What each symbol does to the nodes:
J562 δ J572
J562 λ J346
J689 δ J230
J689 λ J456
J180 δ J773
J180 λ J890
J967 δ J372
J967 λ J400
J996 δ J256
J996 λ J808
J962 δ J491
J962 λ J368
J890 δ J254
J890 λ J180
J795 δ J329
J795 λ J837
J140 δ J622
J140 λ J815
J469 δ J894
J469 λ J260
J278 δ J140
J278 λ J711
J871 δ J967
J871 λ J420
J908 δ J456
J908 λ J230
J306 δ J778
J306 λ J52
J626 δ J808
J626 λ J256
J236 δ J80
J236 λ J756
J254 δ J908
J254 λ J248
J248 δ J180
J248 λ J254
J773 δ J400
J773 λ J372
J893 δ J520
J893 λ J559
J559 δ J469
J559 λ J893
J368 δ J253
J368 λ J962
J80 δ J52
J80 λ J778
J829 δ J871
J829 λ J476
J711 δ J634
J711 λ J278
J372 δ J890
J372 λ J773
J634 δ J559
J634 λ J520
J456 δ J373
J456 λ J689
J837 δ J306
J837 λ J795
J778 δ J756
J778 λ J80
J476 δ J996
J476 λ J829
J346 δ J236
J346 λ J562
J52 δ J795
J52 λ J306
J783 δ J260
J783 λ J894
J572 δ J368
J572 λ J491
J815 δ J711
J815 λ J140
J808 δ J829
J808 λ J996
J230 δ J248
J230 λ J908
J260 δ J893
J260 λ J469
J756 δ J562
J756 λ J236
J420 δ J476
J420 λ J871
J491 δ J346
J491 λ J572
J256 δ J783
J256 λ J626
J373 δ J962
J373 λ J253
J400 δ J420
J400 λ J967
J894 δ J626
J894 λ J783
J622 δ J837
J622 λ J329
J520 δ J278
J520 λ J634
J253 δ J689
J253 λ J373
J329 δ J815
J329 λ J622

The rows follow the links: the fewer symbols apart two nodes are, the more alike their rows tend to be.

Each row is also shifted at random along 3 hidden directions that mean nothing.

Some nodes, each with a row of numbers:
J180	[-10, -4, -7, 10, 2, 23, -28, 24, 21, 24, -22, 45, 46, 10, 13, -63, 17, 2, -14, 6, -10, -25, 15, -2, -49, 16, -10, -11, -9, -13, -16, -8, -14, -10, -15, -7, 15, 1, 3, 26, 4, -27, -18, -6, 12, -4, -3, -10, -36, 42, -6, 22, -1, 0, 3, -26, 30, 12, 14, 22, -27]
J756	[-1, -23, 3, -7, -4, -12, 0, -8, 10, 5, -5, -28, -11, -18, 1, -2, 10, 19, -8, -3, 9, 17, -23, -12, 3, 6, 11, 22, 2, 2, 2, -7, 17, 10, 13, 9, -10, 0, 8, -6, -9, 14, -8, 9, -8, 1, -11, -6, 8, 2, -8, 12, -19, 1, -14, -5, -1, -12, -13, -27, 21]
J894	[-12, -8, 6, -14, -2, -21, 5, -2, -23, 13, -11, -25, -3, -9, 5, 12, 0, 19, -17, 17, 25, -7, -5, 0, 7, -13, 7, 9, -30, -37, -13, 13, -5, -13, 4, 1, -26, -8, -12, 13, 43, -11, -5, -1, -10, 10, 9, -5, -30, 17, -2, 13, 4, -8, 9, -37, -7, 7, 13, -2, 5]
J256	[1, 34, 9, 5, 11, 9, 10, -17, -14, -16, 22, -5, -1, 13, -17, 20, -8, -8, -3, 6, 3, 12, -2, 10, 10, 9, 10, -17, 1, 3, 3, 14, -4, -15, 6, -12, 6, 3, -10, -11, 7, 8, 8, 6, 6, -5, 11, 2, 8, -22, -8, -4, 15, 9, 14, 9, -28, 27, 7, -1, 9]
J329	[9, -2, -2, 0, -16, -17, 22, 20, 1, -7, -8, -23, 9, -13, 5, 0, 21, 14, -5, 27, 1, 3, -13, -13, 2, -7, 0, -13, -24, -13, -6, -1, -22, 35, -28, -8, 11, -3, -5, 13, -1, 2, -2, -8, 4, 21, 7, 7, -3, 7, -7, -3, -16, -3, 7, -14, 6, -23, -26, 5, -30]
J420	[-1, 26, 0, 12, 17, 23, 4, -14, 24, 2, 2, 2, 17, 26, 4, -8, 12, -9, -10, 15, 8, 16, -16, -11, -7, 27, -5, -30, 3, 10, -21, 3, -8, -12, -10, 1, 18, 5, -6, 7, -1, -7, -22, -4, 9, 1, 2, -21, 16, -20, -29, 28, -2, 5, 15, -1, 2, 12, 9, 14, 13]
J476	[-3, 29, 6, 7, 8, 16, 18, -11, 7, 0, 2, -9, 12, 10, -10, -2, 8, 9, -8, 16, 9, 18, -17, -9, -2, 18, 4, -27, -7, -7, -13, 14, -15, -9, 1, -12, 20, -1, -10, 1, 7, -3, -6, 3, 6, 1, 8, -10, 7, -13, -29, 16, 3, 6, 19, -5, -7, 16, 10, 7, -1]
J634	[0, -4, 5, 0, 1, -24, -5, 2, 5, -9, -1, -6, 9, 7, -6, -13, 22, 9, -31, 29, 17, 11, -14, -7, -20, 7, 16, 2, -10, -13, -23, -5, -5, 2, -12, 0, 4, 12, -4, 19, 7, 1, -23, 2, 13, 15, 4, -3, -24, 28, -12, 29, -3, 2, -14, -30, -5, 13, -14, -23, 2]
J260	[0, 23, 8, -2, -4, -6, 8, -6, -34, -3, 11, 2, -4, -3, -15, 3, -7, 9, -3, -4, 1, 1, 13, 3, -3, -10, 16, 0, -16, -30, -1, 13, -12, -10, 5, -14, 0, -2, -12, -14, 19, -7, 24, 7, 6, 5, -3, 2, -28, 11, -1, -21, 25, 1, 15, -12, -24, 21, 0, 13, -26]
J773	[-3, 11, -5, 9, 11, 21, -13, 5, 28, 5, -13, 14, 24, 22, 14, -16, 7, -17, -1, 9, 0, -3, 0, -1, -9, 20, -19, -26, 4, 14, -12, 0, -10, -6, -14, 4, 17, 4, -1, 20, -6, -12, -21, -11, 6, -1, 9, -10, 12, -8, -9, 21, -11, 0, 8, 1, 22, 1, 15, 13, 5]
J996	[1, 33, 6, 10, 15, 15, 10, -23, 2, -13, 18, -3, 4, 23, -12, 15, 2, -12, -10, 8, 5, 18, -7, 5, 4, 19, 2, -22, 3, 9, -8, 15, -7, -15, -1, -7, 13, 8, -7, -3, 2, 4, -9, 2, 9, -2, 9, -7, 16, -24, -16, 10, 9, 9, 10, 8, -21, 22, 9, 0, 17]
J254	[13, -1, 4, 5, 0, 31, 0, 19, 8, 5, -7, 24, 0, -9, -29, -20, -7, 17, 11, -11, -25, 15, 4, 4, -5, 7, 2, -6, 23, 15, 19, 10, -6, 5, 37, -20, 27, -7, 12, -17, -12, 9, 25, 28, -14, -15, 13, 4, -20, 21, 11, 8, 5, -1, -15, 17, 22, 18, 24, -16, -23]
J456	[2, 9, 10, 8, 6, 30, 1, -4, 3, -5, 16, 1, -6, -4, -28, -7, -11, 7, 12, -22, -27, 18, -2, 17, 2, 7, 3, -3, 18, 19, 34, 13, 6, 1, 36, -16, 11, -2, 12, -22, -20, 17, 22, 22, -7, -21, 3, 12, 14, -6, 4, -5, 3, 2, -6, 32, -12, 14, 11, -20, 3]
J253	[-25, -19, -7, 3, 15, 0, -47, -15, 16, 4, 13, 22, 17, 18, 20, -22, 3, -25, -13, -19, -1, -24, 10, 22, -21, 12, -5, 23, 9, 20, 1, -22, 34, -25, -8, 21, -25, 11, 6, 20, -4, -6, -37, -14, 11, -17, -19, -3, 14, 5, 2, 15, -4, 3, -17, 1, -5, 4, 1, -14, 48]
J711	[11, 2, 0, 3, 2, -22, 10, -1, 7, -20, 7, -23, -4, 12, -1, 18, 15, -8, -17, 28, 14, 14, -14, -4, 8, 6, 2, -12, -1, 12, -13, -5, -1, 11, -24, 9, 5, 13, -5, 17, -6, 15, -21, -4, 9, 15, 11, 8, 14, -11, -10, 17, -18, 4, -11, -3, -6, -6, -18, -21, 16]
J80	[1, 3, -11, 10, -9, -6, -10, 11, 0, -6, 15, 22, 17, 0, 6, -21, 8, -12, 2, -7, -18, -20, 19, 9, -20, -6, -3, 4, -8, 3, 7, -18, 0, 11, -27, -3, 5, 5, 4, 5, -17, -5, 5, -11, 19, 3, -16, 13, 5, 9, 7, -22, 5, 0, 1, 3, -11, -11, -27, 15, -20]
J306	[21, -25, 3, -3, -12, -12, 2, 22, 4, -2, -7, 15, -10, -21, -20, -19, 11, 22, -3, 3, -15, 13, 0, -5, -14, -5, 15, 16, 14, -1, 7, -9, 3, 26, 13, -8, 19, 2, 15, -8, -19, 14, 21, 25, -7, 9, 5, 10, -29, 39, 16, 5, -5, 3, -29, 0, 16, -4, -16, -27, -29]
J890	[8, 3, -3, 0, 13, 29, -8, -15, 27, 15, -14, 26, -3, 13, 6, -8, 2, -11, 0, -11, -1, 12, -3, -19, -10, 22, -7, -3, 33, 18, -19, -12, 9, -15, 11, 9, 20, 3, 6, -9, -14, 0, -6, 8, -4, -8, -5, -36, 10, -8, -8, 21, 4, 6, -7, 10, 25, 2, 14, 3, 15]

Where do the symbols, taken in turn from left to right, take each start?
Answer with the node's name.
[-20, 6, -5, 2, -6, -2, -9, -5, 1, 13, 10, 9, 21, -8, 19, -30, 19, 1, -9, -15, -1, -15, 5, -8, -29, -4, 6, 14, -23, -17, -4, -21, -2, -1, -29, 1, -3, 4, -5, -1, -2, -12, -3, -14, 25, 6, -40, -10, 4, 6, -19, -21, 9, 1, 20, -15, -19, -14, -24, 36, -8]
δ δ δ δ -> J329
[-17, 5, 7, 8, 5, 19, -13, -8, 2, 13, 17, 17, 20, -8, -11, -44, 10, 15, -8, -26, -18, -2, -1, 12, -30, 9, 16, 20, -9, -11, 12, -4, 6, -11, 13, -11, -1, 2, 3, -14, -5, 0, 7, 12, 10, -13, -31, 1, -13, 22, -15, -9, 17, 5, 7, -5, -26, 15, -7, 9, -7]
δ δ δ -> J236
[14, 3, -3, -10, -11, -17, 7, -4, -15, 0, 0, 22, -12, -8, 6, 7, -3, -6, 4, -3, 0, -6, 15, -12, -7, -14, 8, 10, 5, -15, -15, -14, -4, 1, -14, 8, 8, 0, -6, -16, 2, -3, 20, -1, 5, 18, -15, -18, -19, 11, 7, -23, 20, 5, 3, -10, 1, -9, -16, 23, -25]
δ δ δ -> J837
[13, -5, -4, -19, -14, -22, 29, -8, 1, 10, -18, -17, -25, -20, 20, 22, 9, 7, 9, 7, 16, 13, -15, -40, 15, -10, 9, 11, -2, -13, -20, -18, -4, 16, -13, 16, 4, -7, -7, -18, -8, 2, 10, -3, -2, 22, -19, -30, 4, -16, -10, -12, -2, 1, 11, -9, 13, -38, -22, 20, -7]
λ δ λ δ -> J622
[-23, 7, 7, 1, 12, 23, -13, -33, 18, 20, 13, 13, 22, 2, 3, -40, 20, 7, -25, -29, 5, 10, -19, -16, -38, 30, 24, 23, 1, -9, -13, -23, 16, -27, 9, 9, 2, 8, 1, -10, -7, -5, -17, 6, 15, -9, -48, -33, 3, 0, -38, 11, 12, 15, 13, -13, -18, 12, -5, 15, 24]
δ δ λ -> J572
[-6, 9, 9, -2, 1, 30, 17, -10, 14, 20, -9, -21, 0, -15, -6, -11, 4, 27, 9, -13, 3, 26, -29, -21, 5, 13, 9, 0, -4, -8, 2, 8, -2, 0, 31, -8, 13, -9, 1, -22, 2, 1, 16, 16, -13, -7, -13, -19, 1, -10, -23, 4, -2, -1, 18, 4, 4, -4, 13, 10, 4]
δ λ λ -> J456
[-17, 5, 2, 6, -1, 11, -5, -7, -4, 5, 21, 3, 18, -9, -2, -25, 2, 9, 0, -27, -13, -6, 2, 13, -15, -3, 10, 12, -12, -10, 18, -5, 5, -8, 5, -10, -8, 0, 1, -11, -2, -4, 7, 1, 11, -10, -29, 9, 5, 3, -8, -22, 12, 1, 12, 3, -30, 4, -12, 11, -4]
δ δ δ δ -> J52
[4, 16, 2, 9, 4, 25, 6, 19, 10, 4, -11, 1, 19, 9, -8, -16, 2, 8, 4, 16, -9, 5, -2, 2, -2, 12, -14, -30, -4, 3, 3, 18, -24, 9, -3, -20, 23, -3, 0, 12, 2, -8, 1, 5, -4, -3, 20, 9, -7, 6, -5, 16, -8, -3, 10, 0, 18, 12, 24, 7, -24]
δ λ λ λ δ -> J967
[28, -4, -8, -1, -9, -17, -2, 9, -9, -18, 11, 40, -24, 4, -10, 14, -8, -26, 12, -2, -17, -4, 28, 4, -3, -12, 1, 8, 37, 18, 0, -15, 6, 10, -9, 4, 14, 7, 7, -18, -24, 10, 21, 7, 5, 5, 7, 4, -1, 6, 31, -21, 13, 5, -28, 21, 12, -6, -20, -9, -22]
δ λ λ δ -> J837
[3, 30, 5, 7, 10, -3, 10, -15, -23, -21, 27, 2, -11, 13, -21, 27, -15, -16, 3, 0, 1, 7, 5, 14, 13, 4, 11, -13, 4, 5, 7, 17, -4, -15, 3, -10, -4, 4, -10, -17, 8, 7, 12, 6, 6, -5, 10, 10, 10, -23, 4, -14, 20, 5, 8, 15, -33, 22, 2, -1, 3]
δ λ δ λ -> J783
[3, 3, -8, 5, -15, -13, 10, 8, 2, -12, 5, -10, 3, -4, 15, 9, 10, -7, 8, 8, -3, -6, 2, -3, 8, -11, -10, -9, -13, 6, 4, -11, -10, 23, -36, 1, 6, -1, 0, 5, -15, -2, -1, -17, 11, 13, -11, 7, 25, -19, -1, -26, -10, -3, 15, 3, -7, -26, -27, 24, -13]
δ λ δ λ λ -> J306
[-17, -27, 2, 0, 7, -5, -28, -2, 8, 4, 9, 3, 4, -2, -2, -20, 5, -1, -13, -17, -3, -6, 0, 19, -12, 6, 6, 29, 5, 11, 8, -13, 29, -8, 14, 8, -21, 8, 8, 13, -6, 6, -21, 6, 0, -15, -11, 8, 4, 19, 6, 17, -9, -1, -23, -1, -10, 10, -7, -34, 30]
λ λ δ δ λ -> J373
[28, -14, -4, -3, -12, -11, 4, 14, 1, -12, 3, 17, -23, -7, -10, 5, 1, -1, 6, 0, -14, 11, 7, -7, 3, -4, 8, 8, 29, 21, 2, -15, 4, 23, 1, 2, 20, 3, 15, -17, -26, 19, 16, 13, 0, 4, 7, 5, -6, 13, 20, -6, -3, 1, -28, 16, 13, -13, -19, -20, -16]
δ λ λ λ -> J52
[-19, -22, -3, -2, 8, -4, -17, -9, 5, -6, 11, -13, -5, 1, 7, 9, -7, -9, 2, -17, 2, -11, 2, 20, 14, -6, -6, 16, 1, 18, 20, -1, 30, -5, 11, 15, -34, -1, 5, 11, -3, 9, -17, -10, -8, -16, -4, 16, 30, -12, 12, 2, -16, -7, -14, 15, -10, -8, 1, -27, 43]
λ λ λ λ δ -> J253
[-27, -16, -5, -5, -2, 3, -16, 8, 7, 22, -16, -9, 18, -5, 26, -18, 0, 7, -1, -8, 4, -23, -1, 4, -7, -4, -13, 10, -24, -11, 4, -3, 4, -7, -4, 9, -27, -6, -1, 23, 18, -22, -18, -18, -6, -6, -11, -1, -4, 8, -2, -1, -12, -12, 9, -15, 10, -13, 12, 12, 8]
λ δ λ δ λ -> J456
[-8, -7, 4, -19, -3, -16, 9, -6, -21, 10, -15, -27, -13, -5, 10, 29, -18, 7, 0, 12, 25, -10, -4, -4, 24, -18, -2, 6, -22, -29, -9, 15, -1, -17, 9, 8, -27, -9, -15, 7, 38, -11, -2, -9, -14, 4, 11, -3, -20, -2, 4, 5, 3, -10, 10, -22, 2, 1, 20, 5, 13]
δ δ λ -> J476
